Here is a tiny trained network, its code and every weight. The questions are about switching its units off for an input and a class, where a switched-off unit gives its printed mean instead of its output.

import numpy as np


def w(rows, s, z=0):
    codes = np.array(rows[::2]) - 128.0
    scale = np.full(codes.shape[1], s)
    scale[-1] = z or s
    return codes * scale


def norm(h):
    return h / np.sqrt((h * h).mean(-1, keepdims=True) + 1e-5)


def f(y):
    return np.maximum(y, 0)


def log_softmax(a):
    a = a - a.max(-1, keepdims=True)
    return a - np.log(np.exp(a).sum(-1, keepdims=True))


def net(x, mask):
    res = np.array(x, float).reshape(1, 8) / 4 @ E
    u = 0
    for l in range(2):
        y = f(norm(res) @ A[l][:, :-1].T + A[l][:, -1])
        res = res + np.where(mask[u : u + 13], y, B[l][:, -1]) @ B[l][:, :-1]
        u += 13
    return log_softmax(norm(res)[-1] @ U[:, :-1].T + U[:, -1])


A, B = {}, {}
E = w([
[122,123,130,116,120,123,122,138,137,125,136,123],'x0',
[92,178,186,125,149,167,157,106,157,37,159,137],'x1',
[188,94,188,97,109,135,164,136,80,132,140,140],'x2',
[137,7,129,149,151,136,110,61,165,96,120,135],'x3',
[87,118,89,69,171,108,113,79,59,139,213,130],'x4',
[181,152,107,161,80,85,91,113,120,80,171,138],'x5',
[133,129,125,136,136,129,135,129,130,131,134,127],'x6',
[130,129,129,132,135,129,130,129,126,128,127,130],'x7',
],0.013)
A[0] = w([
[45,103,163,91,153,187,210,148,158,218,32,74,30],'0.n0',
[187,109,209,90,92,138,181,127,108,162,123,151,58],'0.n1',
[174,73,109,137,117,142,136,113,199,103,37,137,105],'0.n2',
[64,146,75,179,129,114,79,94,198,122,110,146,2],'0.n3',
[178,116,110,170,82,116,71,178,122,234,119,104,45],'0.n4',
[74,201,46,157,121,157,74,114,193,148,78,91,21],'0.n5',
[159,65,82,161,122,67,110,169,131,223,68,155,16],'0.n6',
[182,162,66,232,17,56,126,136,127,65,137,145,51],'0.n7',
[117,254,145,131,117,87,126,191,109,170,108,87,3],'0.n8',
[201,93,195,102,59,179,190,153,87,127,121,164,12],'0.n9',
[125,172,202,168,137,187,154,132,181,66,125,168,74],'0.n10',
[180,176,131,155,59,111,175,223,197,160,54,123,57],'0.n11',
[163,112,187,98,112,124,113,144,80,125,112,127,26],'0.n12',
],0.0087,0.007)
B[0] = w([
[199,148,159,74,207,87,58,138,214,175,129,229,251],'0.n0',
[135,114,73,161,149,66,159,222,155,81,174,106,190],'0.n1',
[84,94,152,191,141,146,68,105,87,155,154,109,239],'0.n2',
[147,89,88,142,158,74,200,176,126,61,147,109,167],'0.n3',
[136,168,112,76,93,85,149,94,160,131,95,56,215],'0.n4',
[141,64,91,161,180,22,233,215,92,50,156,142,199],'0.n5',
[142,150,95,97,81,110,175,59,141,154,51,53,220],'0.n6',
[172,123,177,52,216,114,78,144,177,168,94,221,225],'0.n7',
[157,148,72,116,72,255,141,170,137,153,150,142,213],'0.n8',
[136,98,102,145,189,65,189,145,79,64,132,141,192],'0.n9',
[117,164,138,104,89,91,144,103,162,147,86,55,227],'0.n10',
[46,146,175,186,138,108,71,140,44,161,141,118,255],'0.n11',
[124,106,129,141,131,99,186,132,126,152,152,148,145],'0.n12',
],0.01,0.0066)
A[1] = w([
[123,14,107,181,169,121,182,174,123,124,138,140,105],'1.n0',
[156,14,146,155,89,149,118,71,157,124,120,102,61],'1.n1',
[115,178,67,110,94,82,122,164,104,170,75,82,146],'1.n2',
[152,150,187,255,68,157,108,177,180,95,37,140,68],'1.n3',
[58,127,74,77,145,128,90,47,31,154,231,143,76],'1.n4',
[124,3,136,189,125,161,104,10,199,97,107,130,2],'1.n5',
[208,117,166,112,97,131,223,215,53,120,148,126,121],'1.n6',
[81,211,197,134,86,134,233,72,213,33,142,70,87],'1.n7',
[63,186,29,155,137,143,97,164,207,120,98,139,107],'1.n8',
[127,193,220,79,168,175,111,116,185,44,132,162,115],'1.n9',
[252,168,150,130,58,80,35,95,136,47,154,195,85],'1.n10',
[128,58,180,200,121,135,74,121,163,120,119,105,103],'1.n11',
[128,219,116,176,36,237,154,229,114,180,129,173,42],'1.n12',
],0.0089,0.0076)
B[1] = w([
[159,157,138,130,68,134,157,164,124,58,149,147,205],'1.n0',
[100,253,53,116,131,184,152,153,124,70,132,115,179],'1.n1',
[141,97,166,143,101,199,143,36,134,74,138,134,253],'1.n2',
[49,81,178,178,151,86,98,128,35,191,190,63,190],'1.n3',
[98,126,218,218,120,106,97,174,98,159,97,90,219],'1.n4',
[117,227,87,65,98,236,130,167,143,117,192,165,201],'1.n5',
[77,83,73,164,116,157,147,123,189,48,142,137,209],'1.n6',
[195,90,67,115,51,115,156,63,102,182,54,87,199],'1.n7',
[157,90,138,138,101,97,191,128,144,65,136,171,196],'1.n8',
[179,99,82,122,104,103,114,78,144,182,77,107,213],'1.n9',
[134,122,155,108,194,130,146,177,214,191,71,187,184],'1.n10',
[104,159,147,71,100,170,109,127,59,108,176,159,193],'1.n11',
[116,167,83,56,161,209,71,118,104,79,193,133,198],'1.n12',
],0.011,0.0078)
U = w([
[115,210,75,80,100,242,112,145,127,84,182,162,192],'0',
[184,99,90,111,49,83,153,14,138,185,40,39,122],'1',
[120,59,101,187,169,32,216,193,150,23,154,150,216],'2',
[165,128,190,89,240,100,76,159,234,207,96,246,94],'3',
[35,129,230,229,128,108,49,148,25,161,151,75,3],'4',
],0.013,0.0033)

Each question gives the input, the list of numbers given to net, and the class t.
The units are the neurons (one row each of A and B). Each row of codes is followed by its name. A weight is (code - 128) times the scale printed after its matrix; where a second scale follows, it is the last column's (A, B and U).
mask holds one flag per neuron, layer by layer. A switched-off neuron (its flag False) gives its mean, the last column of its row in B, instead of its output. The means were averaged over made-up inputs and are rounded, as every weight is.
A unit's drop is (log p(t) with every unit on - log p(t) with that unit switched off) / (log p(t) with every unit on - log p(t) with every unit switched off).
The circuit of an input: a set's keep is (log p(t) with only the set's units on - log p(t) with every unit switched off) / (log p(t) with every unit on - log p(t) with every unit switched off). Starting from the 12 units with the biggest drops (on a tie, the unit counted first), units are removed one at a time, each time the one whose removal leaves the highest keep (on an exact tie, the one counted first), for as long as the keep stays at least 0.8.
circuit, biggest first: the units of the circuit, biggest drop first
k most important neurons: the k neurons with the biggest drops, biggest first
top k neurons in layer l: the k neurons of layer l with the biggest drops, biggest first
input [7,-3,-6,2,8,7,-4,0], class 4: circuit, biggest first => 1.n4
input [6,-7,4,-7,-6,-5,8,-3], class 0: 2 most important neurons => 0.n8; 1.n12
input [-5,7,7,-5,7,5,-3,-7], class 1: 2 most important neurons => 1.n7; 0.n11
input [3,-5,4,-2,7,7,2,6], class 3: 2 most important neurons => 1.n10; 0.n11
input [-8,7,-8,-6,5,6,-6,-5], class 2: circuit, biggest first => 0.n5; 1.n8
input [-4,-1,-8,8,6,1,4,1], class 0: 3 most important neurons => 1.n5; 0.n1; 0.n9
input [5,-5,-1,-7,-8,3,-6,3], class 4: 4 most important neurons => 0.n11; 1.n3; 1.n5; 1.n1
input [5,6,0,-3,3,-7,-4,-1], class 3: 4 most important neurons => 0.n0; 0.n6; 0.n4; 1.n2
input [-6,-3,-4,6,1,6,2,-6], class 0: 3 most important neurons => 0.n0; 1.n5; 1.n1
input [1,3,8,8,-1,-7,8,5], class 0: 2 most important neurons => 1.n5; 0.n5
input [3,-3,5,6,-7,-1,-6,-2], class 4: 3 most important neurons => 1.n3; 0.n11; 0.n2
input [-5,-5,5,6,-8,-6,8,0], class 4: circuit, biggest first => 0.n2; 1.n3
input [-7,8,-3,2,3,8,-7,-5], class 1: 3 most important neurons => 1.n7; 0.n0; 1.n9
input [1,2,-6,1,-7,-2,-2,-8], class 4: circuit, biggest first => 1.n3
input [6,-2,-7,2,-7,0,-6,7], class 2: 4 most important neurons => 0.n5; 0.n3; 1.n0; 1.n4
input [8,-6,0,-7,-8,-7,-2,1], class 4: top 2 neurons in layer 0 => 0.n11; 0.n7
input [-2,7,-6,2,-5,-4,-6,-7], class 1: 2 most important neurons => 0.n10; 1.n7
input [6,-4,2,8,-6,8,1,5], class 0: top 3 neurons in layer 1 => 1.n5; 1.n1; 1.n11
input [0,-6,-5,6,7,-7,4,1], class 3: top 2 neurons in layer 0 => 0.n11; 0.n0
input [-3,5,-3,8,7,3,3,8], class 0: circuit, biggest first => 1.n5
input [6,8,-2,5,8,7,8,6], class 1: top 4 neurons in layer 0 => 0.n11; 0.n2; 0.n0; 0.n7
input [-3,5,-2,7,-8,-6,5,-3], class 4: top 2 neurons in layer 1 => 1.n3; 1.n12
input [-7,6,-5,-4,6,-4,1,-5], class 1: top 2 neurons in layer 0 => 0.n11; 0.n2
